Here is a tiny trained network, its code and every weight. The questions are about switching its units off for an input and a class, where a switched-off unit gives its printed mean instead of its output.

import numpy as np


def w(rows, s, z=0):
    codes = np.array(rows[::2]) - 128.0
    scale = np.full(codes.shape[1], s)
    scale[-1] = z or s
    return codes * scale


def f(y):
    return y / 2 * (1 + np.tanh(0.7978845608 * (y + 0.044715 * y**3)))


def log_softmax(a):
    a = a - a.max(-1, keepdims=True)
    return a - np.log(np.exp(a).sum(-1, keepdims=True))


def net(x, mask):
    res = np.array(x, float).reshape(1, 6) / 4 @ E
    y = f(res @ A[0][:, :-1].T + A[0][:, -1])
    res = res + np.where(mask, y, B[0][:, -1]) @ B[0][:, :-1]
    return log_softmax(res[-1] @ U[:, :-1].T + U[:, -1])


A, B = {}, {}
E = w([
[57,209,2,118,193,170,79],'x0',
[32,156,181,155,44,119,79],'x1',
[124,111,146,89,160,123,113],'x2',
[173,218,133,41,45,201,143],'x3',
[134,137,113,127,106,87,128],'x4',
[97,22,71,96,50,150,183],'x5',
],0.0062)
A[0] = w([
[164,172,181,142,174,138,102,74],'n1',
[182,129,123,89,92,6,96,180],'n2',
[105,143,82,137,148,169,101,97],'n3',
[164,119,151,194,70,142,163,225],'n4',
[110,52,98,92,97,177,148,71],'n5',
[155,176,164,43,112,154,131,139],'n6',
[51,118,182,119,98,119,91,96],'n7',
[94,94,153,148,182,94,111,94],'n8',
[76,151,102,118,163,139,114,41],'n9',
[152,121,164,142,109,118,158,32],'n10',
[112,101,128,168,162,103,135,3],'n11',
[156,90,210,151,139,167,131,47],'n12',
[203,96,102,114,175,135,148,158],'n13',
],0.013,0.0047)
B[0] = w([
[137,140,157,155,138,16,124,197],'n1',
[99,102,147,97,161,135,153,214],'n2',
[115,70,185,41,132,117,144,187],'n3',
[82,118,142,95,143,136,61,253],'n4',
[168,158,147,178,191,33,114,223],'n5',
[117,42,61,207,141,171,121,246],'n6',
[195,249,142,115,84,179,170,227],'n7',
[109,75,88,179,91,177,83,215],'n8',
[151,103,124,46,122,117,186,169],'n9',
[183,152,57,55,128,106,178,150],'n10',
[210,103,29,176,152,160,152,154],'n11',
[106,111,88,39,149,126,182,196],'n12',
[115,237,164,121,44,196,149,236],'n13',
],0.017,0.0055)
U = w([
[145,82,103,13,142,104,138,42],'0',
[147,186,153,135,86,157,134,77],'1',
[151,66,61,158,131,143,90,98],'2',
[171,150,155,163,192,6,119,65],'3',
[109,119,141,114,133,127,97,254],'4',
[75,120,163,134,159,137,127,231],'5',
],0.012,0.0077)

Each question gives the input, the list of numbers given to net, and the class t.
The units are the neurons (one row each of A and B). Each row of codes is followed by its name. A weight is (code - 128) times the scale printed after its matrix; where a second scale follows, it is the last column's (A, B and U).
mask holds one flag per neuron, in row order. A switched-off neuron (its flag False) gives its mean, the last column of its row in B, instead of its output. The means were averaged over made-up inputs and are rounded, as every weight is.
A unit's drop is (log p(t) with every unit on - log p(t) with that unit switched off) / (log p(t) with every unit on - log p(t) with every unit switched off).
The circuit of an input: a set's keep is (log p(t) with only the set's units on - log p(t) with every unit switched off) / (log p(t) with every unit on - log p(t) with every unit switched off). Starting from the 12 units with the biggest drops (on a tie, the unit counted first), units are removed one at a time, each time the one whose removal leaves the highest keep (on an exact tie, the one counted first), for as long as the keep stays at least 0.8.
circuit, biggest first: the units of the circuit, biggest drop first
k most important neurons: the k neurons with the biggest drops, biggest first
drop of u: that unit's drop, to one decimal
input [6,5,5,-6,2,-6], class 0: 2 most important neurons -> (n9 n3)
input [2,-5,5,6,5,-7], class 3: circuit, biggest first -> (n1)
input [-5,8,4,-7,-7,-1], class 1: 2 most important neurons -> (n7 n6)
input [-6,4,3,8,6,-8], class 2: 3 most important neurons -> (n6 n5 n13)
input [7,4,7,0,-7,-6], class 0: 3 most important neurons -> (n9 n3 n5)
input [1,6,1,-5,7,7], class 3: 3 most important neurons -> (n5 n13 n6)
input [-4,5,2,8,-2,7], class 2: 2 most important neurons -> (n6 n13)
input [-2,3,-3,7,-4,4], class 2: 2 most important neurons -> (n6 n13)
input [-5,3,-7,-8,-2,3], class 2: 2 most important neurons -> (n11 n8)
input [0,7,4,6,1,-8], class 3: 3 most important neurons -> (n1 n13 n8)
input [1,1,-1,-6,-4,8], class 3: 2 most important neurons -> (n5 n6)
input [8,1,5,-8,-2,8], class 0: 2 most important neurons -> (n3 n9)
input [1,0,1,-6,0,0], class 2: 2 most important neurons -> (n8 n11)
input [-1,-4,5,4,3,-6], class 3: most important neuron -> (n1)
input [-7,4,-7,5,8,8], class 3: drop of n13 -> 0.2
input [3,-8,7,-5,-6,6], class 1: drop of n13 -> 1.3
input [-5,1,0,6,1,4], class 2: drop of n8 -> -0.1
